Below are the code and all the weights of a small trained network. Each question names an input and a class and asks about switching units off, where a switched-off unit gives its printed mean instead of its output.

import numpy as np


def w(rows, s, z=0):
    codes = np.array(rows[::2]) - 128.0
    scale = np.full(codes.shape[1], s)
    scale[-1] = z or s
    return codes * scale


def f(y):
    return np.maximum(y, 0)


def log_softmax(a):
    a = a - a.max(-1, keepdims=True)
    return a - np.log(np.exp(a).sum(-1, keepdims=True))


def net(x, mask):
    res = np.array(x, float).reshape(1, 4) / 4 @ E
    y = f(res @ A[0][:, :-1].T + A[0][:, -1])
    res = res + np.where(mask, y, B[0][:, -1]) @ B[0][:, :-1]
    return log_softmax(res[-1] @ U[:, :-1].T + U[:, -1])


A, B = {}, {}
E = w([
[59,95,99,110,67,170,47],'x0',
[135,161,109,186,3,195,192],'x1',
[195,75,88,158,134,197,150],'x2',
[83,115,144,191,166,169,148],'x3',
],0.013)
A[0] = w([
[189,30,77,97,162,176,178,146],'neuron 0',
[245,38,46,169,116,83,135,85],'neuron 1',
[230,135,224,115,128,96,189,65],'neuron 2',
[107,107,142,80,164,47,122,74],'neuron 3',
[212,197,208,170,174,86,233,80],'neuron 4',
[77,122,141,220,186,134,110,255],'neuron 5',
[45,244,205,129,123,79,140,84],'neuron 6',
[203,171,30,2,98,101,122,113],'neuron 7',
[111,235,180,98,92,31,131,136],'neuron 8',
[214,66,132,118,124,176,110,82],'neuron 9',
[148,68,89,74,209,102,94,53],'neuron 10',
[69,78,15,104,69,173,2,119],'neuron 11',
[149,135,147,17,181,108,59,99],'neuron 12',
[134,169,123,151,132,187,144,182],'neuron 13',
[129,248,137,100,91,189,186,82],'neuron 14',
[131,220,37,118,16,80,231,128],'neuron 15',
[161,136,132,111,214,66,54,105],'neuron 16',
[150,78,70,123,233,93,72,117],'neuron 17',
],0.0072,0.0046)
B[0] = w([
[69,63,67,200,115,70,116,211],'neuron 0',
[76,24,124,187,169,83,109,196],'neuron 1',
[213,75,200,37,81,107,181,191],'neuron 2',
[104,122,148,192,121,164,120,199],'neuron 3',
[117,90,186,23,114,106,136,231],'neuron 4',
[109,172,88,86,176,169,232,228],'neuron 5',
[76,60,92,204,101,93,97,206],'neuron 6',
[6,189,2,70,254,231,233,201],'neuron 7',
[65,82,104,208,126,46,133,215],'neuron 8',
[148,82,127,236,173,58,75,177],'neuron 9',
[111,167,181,194,146,156,79,211],'neuron 10',
[180,40,215,71,110,125,200,255],'neuron 11',
[151,128,156,153,95,152,157,227],'neuron 12',
[112,194,141,123,151,120,115,184],'neuron 13',
[142,121,148,165,149,176,109,187],'neuron 14',
[185,174,159,187,167,187,86,230],'neuron 15',
[191,183,154,147,181,180,113,234],'neuron 16',
[185,170,138,162,100,146,151,236],'neuron 17',
],0.0077,0.0097)
U = w([
[145,59,250,56,94,110,142,86],'0',
[96,80,126,191,126,57,102,97],'1',
[180,181,189,163,129,173,80,79],'2',
[83,150,101,98,168,152,189,213],'3',
[137,142,126,107,136,118,115,212],'4',
[174,170,74,56,93,66,25,1],'5',
],0.015,0.0077)

Each question gives the input, the list of numbers given to net, and the class t.
The units are the neurons (one row each of A and B). Each row of codes is followed by its name. A weight is (code - 128) times the scale printed after its matrix; where a second scale follows, it is the last column's (A, B and U).
mask holds one flag per neuron, in row order. A switched-off neuron (its flag False) gives its mean, the last column of its row in B, instead of its output. The means were averaged over made-up inputs and are rounded, as every weight is.
A unit's drop is (log p(t) with every unit on - log p(t) with that unit switched off) / (log p(t) with every unit on - log p(t) with every unit switched off).
The circuit of an input: a set's keep is (log p(t) with only the set's units on - log p(t) with every unit switched off) / (log p(t) with every unit on - log p(t) with every unit switched off). Starting from the 12 units with the biggest drops (on a tie, the unit counted first), units are removed one at a time, each time the one whose removal leaves the highest keep (on an exact tie, the one counted first), for as long as the keep stays at least 0.8.
circuit, biggest first: the units of the circuit, biggest drop first
k most important neurons: the k neurons with the biggest drops, biggest first
drop of u: that unit's drop, to one decimal
input [-2,2,2,-8], class 3: circuit, biggest first	(neuron 7)
input [-5,7,7,-6], class 1: 3 most important neurons	(neuron 1; neuron 0; neuron 9)
input [-6,6,-3,3], class 0: 2 most important neurons	(neuron 4; neuron 2)
input [-5,-6,-1,-1], class 2: 2 most important neurons	(neuron 16; neuron 11)
input [-8,-4,6,-4], class 0: 2 most important neurons	(neuron 2; neuron 4)
input [1,-5,0,-8], class 3: 2 most important neurons	(neuron 7; neuron 15)
input [5,8,-5,7], class 2: 2 most important neurons	(neuron 15; neuron 7)
input [1,7,7,1], class 1: 4 most important neurons	(neuron 0; neuron 1; neuron 16; neuron 9)
input [4,4,-2,2], class 0: 2 most important neurons	(neuron 11; neuron 7)
input [-7,-5,-5,-8], class 3: 4 most important neurons	(neuron 7; neuron 11; neuron 8; neuron 16)
input [-7,-8,6,-3], class 2: 2 most important neurons	(neuron 16; neuron 10)
input [7,6,-8,-8], class 1: 2 most important neurons	(neuron 8; neuron 6)
input [-6,8,-8,7], class 1: drop of neuron 17	0.2
input [-6,-3,-1,1], class 0: circuit, biggest first	(neuron 4)
input [-3,1,6,4], class 1: drop of neuron 1	0.1
input [7,-4,8,-6], class 1: drop of neuron 0	1.9
